Below are the code and all the weights of a small trained network. Each question names an input and a class and asks about switching units off, where a switched-off unit gives its printed mean instead of its output.

import numpy as np


def w(rows, s, z=0):
    codes = np.array(rows[::2]) - 128.0
    scale = np.full(codes.shape[1], s)
    scale[-1] = z or s
    return codes * scale


def f(y):
    return np.maximum(y, 0)


def log_softmax(a):
    a = a - a.max(-1, keepdims=True)
    return a - np.log(np.exp(a).sum(-1, keepdims=True))


def net(x, mask):
    res = np.array(x, float).reshape(1, 3) / 4 @ E
    y = f(res @ A[0][:, :-1].T + A[0][:, -1])
    res = res + np.where(mask, y, B[0][:, -1]) @ B[0][:, :-1]
    return log_softmax(res[-1] @ U[:, :-1].T + U[:, -1])


A, B = {}, {}
E = w([
[151,16,195],'x0',
[253,154,112],'x1',
[137,67,20],'x2',
],0.0048)
A[0] = w([
[121,169,99,82],'neuron 1',
[78,116,127,87],'neuron 2',
[188,138,126,71],'neuron 3',
[130,89,105,114],'neuron 4',
[98,120,125,107],'neuron 5',
[120,171,100,83],'neuron 6',
[137,73,36,71],'neuron 7',
[63,111,123,97],'neuron 8',
[131,120,116,255],'neuron 9',
[89,117,126,107],'neuron 10',
[128,90,44,74],'neuron 11',
[160,131,125,96],'neuron 12',
[139,89,157,77],'neuron 13',
[117,161,110,101],'neuron 14',
[130,185,220,66],'neuron 15',
[112,181,98,74],'neuron 16',
[148,54,166,82],'neuron 17',
[97,120,125,108],'neuron 18',
[77,116,128,82],'neuron 19',
[135,100,145,91],'neuron 20',
[68,109,128,87],'neuron 21',
[129,167,189,68],'neuron 22',
[250,137,112,83],'neuron 23',
[109,124,128,106],'neuron 24',
[118,182,110,108],'neuron 25',
[56,109,122,94],'neuron 26',
[105,190,77,96],'neuron 27',
[119,122,126,121],'neuron 28',
[94,120,125,101],'neuron 29',
[121,156,112,92],'neuron 30',
[166,133,125,89],'neuron 31',
[173,135,126,82],'neuron 32',
[152,55,168,89],'neuron 33',
[137,96,148,86],'neuron 34',
],0.016,0.0055)
B[0] = w([
[115,78,97,158],'neuron 1',
[88,150,116,159],'neuron 2',
[64,146,110,157],'neuron 3',
[115,93,159,159],'neuron 4',
[110,143,120,148],'neuron 5',
[118,78,97,160],'neuron 6',
[104,86,230,193],'neuron 7',
[89,167,107,179],'neuron 8',
[253,218,130,254],'neuron 9',
[106,152,117,158],'neuron 10',
[105,91,215,182],'neuron 11',
[99,141,119,142],'neuron 12',
[115,73,102,156],'neuron 13',
[133,96,107,156],'neuron 14',
[98,97,230,209],'neuron 15',
[122,67,93,168],'neuron 16',
[140,51,75,192],'neuron 17',
[110,145,120,150],'neuron 18',
[83,148,116,158],'neuron 19',
[118,92,110,146],'neuron 20',
[82,156,109,170],'neuron 21',
[98,100,192,173],'neuron 22',
[39,202,84,213],'neuron 23',
[113,133,125,137],'neuron 24',
[144,81,102,178],'neuron 25',
[84,171,105,185],'neuron 26',
[140,53,85,196],'neuron 27',
[122,130,127,135],'neuron 28',
[104,144,119,150],'neuron 29',
[124,99,111,146],'neuron 30',
[93,143,116,145],'neuron 31',
[83,144,115,149],'neuron 32',
[144,54,75,196],'neuron 33',
[120,89,107,149],'neuron 34',
],0.057,0.0054)
U = w([
[58,203,103,112],'0',
[156,65,92,117],'1',
[117,114,254,155],'2',
[230,203,142,232],'3',
[142,145,150,3],'4',
],0.0081,0.0055)

Each question gives the input, the list of numbers given to net, and the class t.
The units are the neurons (one row each of A and B). Each row of codes is followed by its name. A weight is (code - 128) times the scale printed after its matrix; where a second scale follows, it is the last column's (A, B and U).
mask holds one flag per neuron, in row order. A switched-off neuron (its flag False) gives its mean, the last column of its row in B, instead of its output. The means were averaged over made-up inputs and are rounded, as every weight is.
A unit's drop is (log p(t) with every unit on - log p(t) with that unit switched off) / (log p(t) with every unit on - log p(t) with every unit switched off).
The circuit of an input: a set's keep is (log p(t) with only the set's units on - log p(t) with every unit switched off) / (log p(t) with every unit on - log p(t) with every unit switched off). Starting from the 12 units with the biggest drops (on a tie, the unit counted first), units are removed one at a time, each time the one whose removal leaves the highest keep (on an exact tie, the one counted first), for as long as the keep stays at least 0.8.
circuit, biggest first: the units of the circuit, biggest drop first
unit that matters most: the unit with the biggest drop
k most important neurons: the k neurons with the biggest drops, biggest first
drop when u is switched off: that unit's drop, to one decimal
input [-8,-7,3], class 1: unit that matters most => neuron 27
input [4,7,6], class 0: 2 most important neurons => neuron 23; neuron 15
input [3,6,7], class 2: 2 most important neurons => neuron 7; neuron 11
input [4,4,-1], class 0: 2 most important neurons => neuron 23; neuron 27
input [-6,-1,-6], class 1: 3 most important neurons => neuron 27; neuron 7; neuron 25
input [-7,-2,8], class 2: 2 most important neurons => neuron 7; neuron 11
input [6,6,-3], class 0: 3 most important neurons => neuron 23; neuron 27; neuron 3
input [-8,5,-8], class 1: 3 most important neurons => neuron 27; neuron 25; neuron 16
input [-4,5,-6], class 2: 3 most important neurons => neuron 15; neuron 22; neuron 26
input [-8,-7,1], class 1: 4 most important neurons => neuron 27; neuron 23; neuron 16; neuron 25
input [5,5,1], class 0: 2 most important neurons => neuron 23; neuron 27
input [-6,-1,-8], class 2: 2 most important neurons => neuron 15; neuron 22
input [7,-8,4], class 0: 2 most important neurons => neuron 26; neuron 8
input [2,-5,7], class 2: circuit, biggest first => neuron 7
input [-4,5,-7], class 2: 2 most important neurons => neuron 15; neuron 22
input [2,7,2], class 0: drop when neuron 23 is switched off => 0.1
input [-8,-3,-7], class 1: drop when neuron 27 is switched off => 0.3
input [-7,-7,-8], class 2: drop when neuron 15 is switched off => 5.7
